[-15.8 -10.1   8.2  11.4 -18.1  46.4   8.9 -18.4  31.3  22.5  -1.1 -22.0
  10.3   5.9  16.3 -25.4]  X + bir
[-18.8 -16.9   2.2  10.9 -11.8  47.3  23.2 -26.1  34.2  25.4   4.0  -1.0
   2.9  15.6  16.3 -30.7]  X + bir
[-37.1 -16.4  17.2  10.0 -16.3  56.3  -1.2 -23.1  27.9  26.0   2.3  -7.8
  15.2   9.0  18.1 -33.2]  X + bir
[ -0.8 -41.5  16.5  16.0 -31.8  77.8  22.1 -26.9  43.5  37.8  32.5 -23.0
  23.8   9.2   3.5 -58.6]  X + Buded
[ -1.9  -7.0  15.5  16.1 -22.5  49.0  -8.5 -24.8  27.9  14.0  -2.8 -24.1
  26.8  -4.6  24.3 -26.7]  K + bir
[ -1.0 -13.3  24.5  20.0 -13.8  31.0  -5.6 -27.7   4.2  21.0   0.4 -20.3
  -1.9  -1.1   4.1 -38.4]  K + bir
[  2.6 -29.5  21.2  -5.8   1.3  55.5  -0.8 -29.0  14.8   5.1   7.8 -20.0
   9.4   3.0  16.9 -27.5]  K + foruz
[ -6.9 -13.8   4.8   7.3 -19.8  40.2  -9.2 -24.0  11.8  17.0   2.5 -19.8
   6.3  14.1  23.1 -14.2]  X + bir
[-12.3  -8.6   4.0   5.8  50.4  42.4 -13.0 -27.2  15.8  10.5   9.6 -25.4
   9.4  12.1   8.4 -33.7]  K + bir
[-29.5  -8.1  19.3  19.5  -7.0  18.3   1.8  -7.8  21.6  12.8   7.3  -6.1
  13.0   0.5  35.5 -16.5]  X + bir
[-22.0 -18.3  -5.8  20.0 -31.3  50.0   5.1 -17.5  22.9  20.0   0.7 -16.8
  15.4   9.1  15.5 -16.0]  X + bir
[ 24.5 -21.1   6.4   3.5  -0.5  50.4  -5.5 -27.1  24.3   2.6  20.2 -47.2
  13.8   0.0  -3.8 -31.9]  K + Buded
[ -4.3 -16.4 -11.2  -1.1 -37.3  56.5  -1.4 -32.3  29.0   2.9  13.6 -20.8
  10.8  -9.4   4.6 -31.3]  K + Ruro
[ -0.1  -2.1   4.9  -7.0 -12.7  22.6 -15.6 -24.9   1.2   1.5 -12.0 -28.2
 -44.0 -23.3   8.6 -24.7]  K + Ser
[ -9.4   9.3  -1.0  -8.0 -28.1  38.3  24.9 -14.6  29.6   9.5   9.6 -19.8
   4.3  17.7   9.5 -26.7]  X + Ruro
[-26.7   4.9  12.2   0.4 -15.5  39.1   8.5 -18.0  25.0  27.1   2.5   3.5
  17.5   0.1  11.7 -29.8]  X + bir
[-32.3  -5.9  10.4  11.4 -29.6  65.8   7.4 -24.4  45.7  13.6   7.0 -21.3
  20.6  13.4  19.6 -27.7]  X + Ser
[-14.5  -7.9 -25.4  14.9 -21.5  44.6  -3.3 -23.7   8.0  44.4  21.5 -17.9
  15.8   9.5  28.1 -79.8]  X + bir
[  3.9 -25.0   4.9  16.0 -27.8  71.2   2.1 -26.6  -7.6  18.6   4.9 -24.5
  17.4  -2.8   7.4 -39.2]  K + Buded
[ -2.5   3.1   4.2 -10.2 -27.5  25.0 -20.6 -22.6  -7.8  -6.6  -3.5 -25.9
  15.9  -5.5  13.0 -14.5]  Y + Ser
[ -7.8 -17.3   7.8  14.9 -23.6  57.5  72.4 -19.4  42.2  53.3  13.4 -24.5
   9.6   9.1  18.2 -43.8]  X + Buded
[  2.9  -2.3  10.0   8.6 -24.2  36.8  17.9 -22.5   7.5  15.1  -4.2 -20.5
   1.0  16.3  16.0 -30.5]  X + Ruro
[-24.7   3.0   1.9  10.2 -14.5  32.9  -2.4 -25.2  32.8  15.1   5.5 -19.2
  13.4  -1.8  22.8 -20.4]  X + Ser
[ 41.2 -25.7   5.5  -2.4 -19.5  64.6  18.8 -27.8  20.9  20.6   1.8 -19.6
   2.2   4.9  13.9 -41.3]  X + Buded
[-10.5 -11.6  15.7   6.0 -16.6  37.2  -2.7 -44.8 -17.8  19.6 -14.9 -39.9
  16.6  -5.0   8.4 -37.3]  K + Buded
[-22.4  -4.6   2.8  16.0 -33.6  46.6   4.5 -21.0  36.7   2.8  21.7 -32.4
  12.1 -13.3  32.4 -36.0]  K + Ser
[ -9.8  -0.8   1.5  -5.5   6.2  49.4  -7.7 -32.9  -2.0  -8.9   6.4 -29.7
  20.8   2.6  20.0 -22.9]  K + Ser
[-15.8  -4.9   2.1  10.7 -10.8  25.3   2.3 -11.5  33.0   9.8   6.7 -21.8
   2.7  -8.5  13.3 -33.2]  X + bir
[  7.2  -8.5  13.5  -1.1 -23.9  28.2 -11.8 -18.2   0.6   5.9   0.6 -17.8
  23.4  -4.5  15.3 -14.6]  K + bir
[-14.9  -4.9  -1.6  25.6 -33.4  45.0  -2.6 -27.0  16.6  12.9  18.1 -32.6
  17.9 -16.7  22.9 -39.4]  K + Ser
[ -1.5 -21.0   8.7  12.8 -18.8  56.5  -5.2 -35.2  29.3   3.9   9.1 -24.0
  15.2 -22.1  10.7 -31.7]  K + Buded
[  6.4 -14.6   4.2 -14.0  -8.5  18.8   3.0 -20.7 -19.1  21.3   1.3 -20.4
   4.1  24.2   6.8 -32.9]  X + foruz
[ -7.5 -21.1  13.5  19.0 -16.7  56.5  -7.1 -35.8  43.0  12.7  20.1 -30.3
   8.1   4.7  14.4 -40.1]  K + bir
[-23.2  -7.9  -5.6  10.1 -18.7  42.3  12.5 -15.1  48.9   7.4  12.6   4.9
   3.6   2.2  20.6 -27.6]  X + Ruro
[-23.6  -5.5   4.3  20.2 -17.4  33.2  11.6 -13.8  53.6  13.9   8.8  -2.6
  10.7 -23.5   9.5 -32.9]  X + bir
[-12.3 -13.0  28.3   8.0 -32.1  66.0  -6.5 -34.2   2.7   1.4  15.1 -39.9
  20.8  -4.0  14.6 -42.5]  K + bir

[ -6.3   2.2  10.3  16.7  15.8  59.1  54.7  34.0 -13.0 -14.4  -5.8  -4.2
  31.4 -29.3  -9.9  10.5]  vevir + J
[  0.5 -10.3   8.6  13.1  27.1  26.5 -23.2  37.2 -12.6   2.8 -13.2  11.4
  17.8 -34.5  -2.7  -2.0]  Laguk + J
[ 25.0 -13.9   9.6   9.6   5.2  -2.7 -29.3  20.4   6.5 -19.2   2.8   5.8
  25.1 -17.4   6.9   1.6]  tor + S
[-0.7 -8.9 13.0 10.3 11.6 10.6 34.7 17.1 -8.5  5.9 14.0 -7.2 -5.8 -1.4
 -6.7 17.6]  vevir + J
[-12.0 -13.0  13.3  24.3  28.8  50.7 -27.4  41.5 -53.4 -10.7  -7.8  11.4
  83.5 -33.3   0.8 -29.0]  tor + R
[  4.2  -6.0  -2.7   2.9  -5.1 -25.5  12.8  -4.5  15.9  -1.9 -16.8   4.6
 -20.5  -5.9   4.7  -9.9]  tor + S
[ 12.8   0.6 -21.9   7.8  75.7   9.0 -30.8  12.9  -2.9  -3.4  -8.9 -24.4
   7.3  -7.5   4.7   2.6]  tor + R
[ -1.3   8.3   6.2  -1.4  -0.9  -3.9   7.2   2.5  12.1   6.1  -2.3  -7.8
   0.7 -34.5   2.8  11.9]  rozad + J
[  2.6  -5.6   1.3  19.3 -13.9  -3.1 -21.8   1.5 -18.9   3.6 -20.4  17.2
  13.5 -12.4   0.8  -9.9]  tor + J
[ -0.7 -10.0   3.6  -7.4  12.1 -14.1 -43.9   8.6 -13.0 -13.6 -12.8   7.7
  22.5 -15.7 -16.1   9.2]  nize + J
[ -6.2 -17.1  -2.3   8.0  14.8  15.3  24.7   1.8  24.4  18.1   5.2  -0.3
  19.9 -18.4  -5.9  23.1]  rozad + J
[ -4.8  -9.5  10.1   1.4  22.4   0.5  27.0  27.5   5.0   2.9  -2.2  -6.3
  19.0 -37.5 -11.9  21.8]  vevir + J
[  3.2  -5.4  19.7  15.9  22.9  10.0   8.1  22.0   8.5   0.6  -8.9  13.1
   6.4 -16.6   4.0   1.4]  rozad + J
